Below are the code and all the weights of a small trained network. Each question names an input and a class and asks about switching units off, where a switched-off unit gives its printed mean instead of its output.

import numpy as np


def w(rows, s, z=0):
    codes = np.array(rows[::2]) - 128.0
    scale = np.full(codes.shape[1], s)
    scale[-1] = z or s
    return codes * scale


def norm(h):
    return h / np.sqrt((h * h).mean(-1, keepdims=True) + 1e-5)


def f(y):
    return y / 2 * (1 + np.tanh(0.7978845608 * (y + 0.044715 * y**3)))


def log_softmax(a):
    a = a - a.max(-1, keepdims=True)
    return a - np.log(np.exp(a).sum(-1, keepdims=True))


def net(x, mask):
    res = np.array(x, float).reshape(1, 5) / 4 @ E
    u = 0
    for l in range(3):
        y = f(norm(res) @ A[l][:, :-1].T + A[l][:, -1])
        res = res + np.where(mask[u : u + 4], y, B[l][:, -1]) @ B[l][:, :-1]
        u += 4
    return log_softmax(norm(res)[-1] @ U[:, :-1].T + U[:, -1])


A, B = {}, {}
E = w([
[246,164,128,165],'x0',
[85,183,163,167],'x1',
[134,85,253,157],'x2',
[151,141,156,153],'x3',
[162,212,114,26],'x4',
],0.0062)
A[0] = w([
[189,158,68,124,4],'L0N0',
[189,154,30,120,123],'L0N1',
[103,254,157,234,119],'L0N2',
[135,184,210,169,102],'L0N3',
],0.0086,0.0018)
B[0] = w([
[180,227,81,156,172],'L0N0',
[152,200,175,140,252],'L0N1',
[170,1,107,46,250],'L0N2',
[82,123,167,98,239],'L0N3',
],0.0094,0.0023)
A[1] = w([
[171,115,57,156,3],'L1N0',
[222,91,2,250,197],'L1N1',
[165,42,206,117,135],'L1N2',
[144,104,92,128,13],'L1N3',
],0.0067,0.0029)
B[1] = w([
[140,247,99,149,106],'L1N0',
[146,147,102,80,216],'L1N1',
[186,24,140,99,255],'L1N2',
[143,197,131,140,96],'L1N3',
],0.012,0.0035)
A[2] = w([
[185,156,138,95,64],'L2N0',
[148,217,142,122,254],'L2N1',
[200,254,149,166,64],'L2N2',
[110,96,196,83,70],'L2N3',
],0.0088,0.00081)
B[2] = w([
[88,204,48,155,186],'L2N0',
[3,187,176,60,193],'L2N1',
[158,149,197,60,240],'L2N2',
[140,188,182,53,255],'L2N3',
],0.007,0.0031)
U = w([
[157,121,60,200,33],'0',
[8,101,47,198,137],'1',
[33,147,128,241,2],'2',
[135,237,151,70,191],'3',
[133,5,201,110,234],'4',
],0.013,0.0058)

Each question gives the input, the list of numbers given to net, and the class t.
The units are the neurons (one row each of A and B). Each row of codes is followed by its name. A weight is (code - 128) times the scale printed after its matrix; where a second scale follows, it is the last column's (A, B and U).
mask holds one flag per neuron, layer by layer. A switched-off neuron (its flag False) gives its mean, the last column of its row in B, instead of its output. The means were averaged over made-up inputs and are rounded, as every weight is.
A unit's drop is (log p(t) with every unit on - log p(t) with that unit switched off) / (log p(t) with every unit on - log p(t) with every unit switched off).
The circuit of an input: a set's keep is (log p(t) with only the set's units on - log p(t) with every unit switched off) / (log p(t) with every unit on - log p(t) with every unit switched off). Starting from all 12 units, units are removed one at a time, each time the one whose removal leaves the highest keep (on an exact tie, the one counted first), for as long as the keep stays at least 0.8.
units of the circuit, in order: the units of the circuit, biggest drop first
top k neurons: the k neurons with the biggest drops, biggest first
k most important neurons of layer l: the k neurons of layer l with the biggest drops, biggest first
drop when u is switched off: that unit's drop, to one decimal
input [-5,8,-7,8,-3], class 4: units of the circuit, in order	(L0N2)
input [-2,-8,-6,1,-7], class 3: 3 most important neurons of layer 0	(L0N2; L0N1; L0N3)
input [0,-8,0,-7,-1], class 3: units of the circuit, in order	(L0N2; L0N3; L1N0; L1N2)
input [-7,-6,-5,7,3], class 1: top 3 neurons	(L2N3; L2N2; L1N1)
input [-1,0,-8,-3,-7], class 3: units of the circuit, in order	(L1N1; L0N1)
input [-4,1,-5,0,0], class 1: units of the circuit, in order	(L2N3; L2N2; L1N2)
input [-5,-7,-4,-2,-6], class 1: 2 most important neurons of layer 0	(L0N2; L0N3)
input [8,-1,1,-6,-8], class 0: 2 most important neurons of layer 1	(L1N1; L1N0)
input [2,7,0,6,7], class 4: drop when L0N2 is switched off	1.0
input [-8,-2,1,-3,1], class 1: drop when L0N3 is switched off	0.2
input [8,8,1,4,3], class 4: drop when L0N2 is switched off	1.3
